Here is a tiny trained network, its code and every weight. The questions are about switching its units off for an input and a class, where a switched-off unit gives its printed mean instead of its output.

import numpy as np


def w(rows, s, z=0):
    codes = np.array(rows[::2]) - 128.0
    scale = np.full(codes.shape[1], s)
    scale[-1] = z or s
    return codes * scale


def f(y):
    return y / 2 * (1 + np.tanh(0.7978845608 * (y + 0.044715 * y**3)))


def log_softmax(a):
    a = a - a.max(-1, keepdims=True)
    return a - np.log(np.exp(a).sum(-1, keepdims=True))


def net(x, mask):
    res = np.array(x, float).reshape(1, 6) / 4 @ E
    y = f(res @ A[0][:, :-1].T + A[0][:, -1])
    res = res + np.where(mask, y, B[0][:, -1]) @ B[0][:, :-1]
    return log_softmax(res[-1] @ U[:, :-1].T + U[:, -1])


A, B = {}, {}
E = w([
[225,127,111,46],'x0',
[141,195,2,125],'x1',
[119,245,203,100],'x2',
[130,127,128,131],'x3',
[180,135,128,190],'x4',
[83,122,128,75],'x5',
],0.0091)
A[0] = w([
[164,196,49,134,114],'neuron 1',
[109,251,132,103,141],'neuron 2',
[187,137,133,229,163],'neuron 3',
[186,104,140,81,101],'neuron 4',
[191,171,95,165,141],'neuron 5',
[69,158,9,142,98],'neuron 6',
[149,41,203,115,147],'neuron 7',
[158,127,141,186,153],'neuron 8',
[145,131,100,183,181],'neuron 9',
[157,87,210,156,98],'neuron 10',
[82,65,77,87,152],'neuron 11',
[116,74,89,118,255],'neuron 12',
[104,74,111,183,81],'neuron 13',
[159,93,252,172,133],'neuron 14',
[52,144,146,202,117],'neuron 15',
[152,85,164,90,126],'neuron 16',
[233,190,154,173,155],'neuron 17',
[192,144,146,209,187],'neuron 18',
[144,90,107,152,108],'neuron 19',
[197,75,117,219,144],'neuron 20',
[202,131,144,87,97],'neuron 21',
[108,32,62,128,106],'neuron 22',
[131,225,161,84,111],'neuron 23',
[141,86,103,154,94],'neuron 24',
[155,127,122,167,205],'neuron 25',
[42,112,112,210,112],'neuron 26',
[114,197,165,152,96],'neuron 27',
[108,103,195,88,134],'neuron 28',
[47,121,116,175,103],'neuron 29',
[73,142,145,191,109],'neuron 30',
[129,186,77,118,137],'neuron 31',
],0.011,0.0085)
B[0] = w([
[116,173,92,217,209],'neuron 1',
[120,93,169,216,221],'neuron 2',
[111,159,138,66,191],'neuron 3',
[175,225,60,62,163],'neuron 4',
[101,113,95,128,186],'neuron 5',
[110,131,104,189,216],'neuron 6',
[96,175,77,182,211],'neuron 7',
[104,167,109,79,157],'neuron 8',
[73,143,183,166,183],'neuron 9',
[98,109,61,170,172],'neuron 10',
[110,133,205,142,205],'neuron 11',
[102,210,186,139,254],'neuron 12',
[161,127,112,178,156],'neuron 13',
[101,109,75,239,216],'neuron 14',
[143,182,119,92,182],'neuron 15',
[129,232,85,166,166],'neuron 16',
[102,162,164,116,206],'neuron 17',
[82,121,146,98,196],'neuron 18',
[181,98,191,143,148],'neuron 19',
[113,115,165,112,200],'neuron 20',
[169,227,104,102,166],'neuron 21',
[165,149,191,255,211],'neuron 22',
[160,97,188,180,204],'neuron 23',
[174,73,154,182,147],'neuron 24',
[109,157,155,100,187],'neuron 25',
[190,237,96,63,190],'neuron 26',
[201,138,153,215,162],'neuron 27',
[106,190,96,171,188],'neuron 28',
[198,168,106,57,168],'neuron 29',
[211,206,91,63,162],'neuron 30',
[84,123,97,162,186],'neuron 31',
],0.0073,0.0093)
U = w([
[88,131,21,182,59],'0',
[131,147,126,135,254],'1',
[207,122,191,173,56],'2',
[253,176,47,102,90],'3',
[84,142,129,123,203],'4',
[83,146,131,122,159],'5',
[139,84,143,69,88],'6',
[166,5,67,55,55],'7',
],0.011,0.0076)

Each question gives the input, the list of numbers given to net, and the class t.
The units are the neurons (one row each of A and B). Each row of codes is followed by its name. A weight is (code - 128) times the scale printed after its matrix; where a second scale follows, it is the last column's (A, B and U).
mask holds one flag per neuron, in row order. A switched-off neuron (its flag False) gives its mean, the last column of its row in B, instead of its output. The means were averaged over made-up inputs and are rounded, as every weight is.
A unit's drop is (log p(t) with every unit on - log p(t) with that unit switched off) / (log p(t) with every unit on - log p(t) with every unit switched off).
The circuit of an input: a set's keep is (log p(t) with only the set's units on - log p(t) with every unit switched off) / (log p(t) with every unit on - log p(t) with every unit switched off). Starting from the 12 units with the biggest drops (on a tie, the unit counted first), units are removed one at a time, each time the one whose removal leaves the highest keep (on an exact tie, the one counted first), for as long as the keep stays at least 0.8.
circuit, biggest first: the units of the circuit, biggest drop first
unit that matters most: the unit with the biggest drop
top k neurons: the k neurons with the biggest drops, biggest first
drop of u: that unit's drop, to one decimal
input [-8,-4,5,2,-2,-5], class 3: circuit, biggest first -> [neuron 30; neuron 26; neuron 29]
input [5,8,5,1,0,-7], class 0: circuit, biggest first -> [neuron 1; neuron 31]
input [0,2,-7,1,8,-7], class 5: top 3 neurons -> [neuron 3; neuron 18; neuron 8]
input [0,-8,-8,-7,-2,-3], class 0: circuit, biggest first -> [neuron 7]
input [-8,-1,-4,-4,2,-4], class 3: top 2 neurons -> [neuron 26; neuron 30]
input [-1,-8,5,6,5,-2], class 0: circuit, biggest first -> [neuron 14; neuron 10]
input [-8,6,0,-6,-2,-8], class 3: circuit, biggest first -> [neuron 26; neuron 30]
input [-3,-4,-7,2,-5,5], class 2: circuit, biggest first -> [neuron 22; neuron 11]
input [-7,6,-2,-5,-4,3], class 3: top 2 neurons -> [neuron 26; neuron 29]
input [-4,7,8,5,-3,-1], class 2: circuit, biggest first -> [neuron 23; neuron 2]
input [8,-7,-5,1,3,2], class 3: top 2 neurons -> [neuron 4; neuron 21]
input [7,-6,-6,0,-4,3], class 3: top 2 neurons -> [neuron 4; neuron 16]
input [6,-1,7,-3,0,1], class 2: top 2 neurons -> [neuron 23; neuron 2]
input [8,-5,-3,-6,-6,2], class 3: unit that matters most -> neuron 4
input [1,-6,-2,-4,2,-8], class 4: top 2 neurons -> [neuron 20; neuron 3]
input [-5,-4,7,-3,2,4], class 2: top 2 neurons -> [neuron 27; neuron 23]
input [3,0,8,0,-6,1], class 2: top 2 neurons -> [neuron 23; neuron 2]
input [1,-8,5,3,4,-6], class 0: top 2 neurons -> [neuron 14; neuron 10]
input [3,-1,-8,4,-8,8], class 2: top 2 neurons -> [neuron 22; neuron 11]
input [8,8,-5,-1,-3,2], class 0: unit that matters most -> neuron 1
input [-5,-8,1,2,-8,2], class 0: drop of neuron 14 -> 0.3
input [5,-3,1,2,8,4], class 5: drop of neuron 18 -> 0.2
input [5,-8,3,-5,-1,7], class 0: drop of neuron 14 -> 0.1
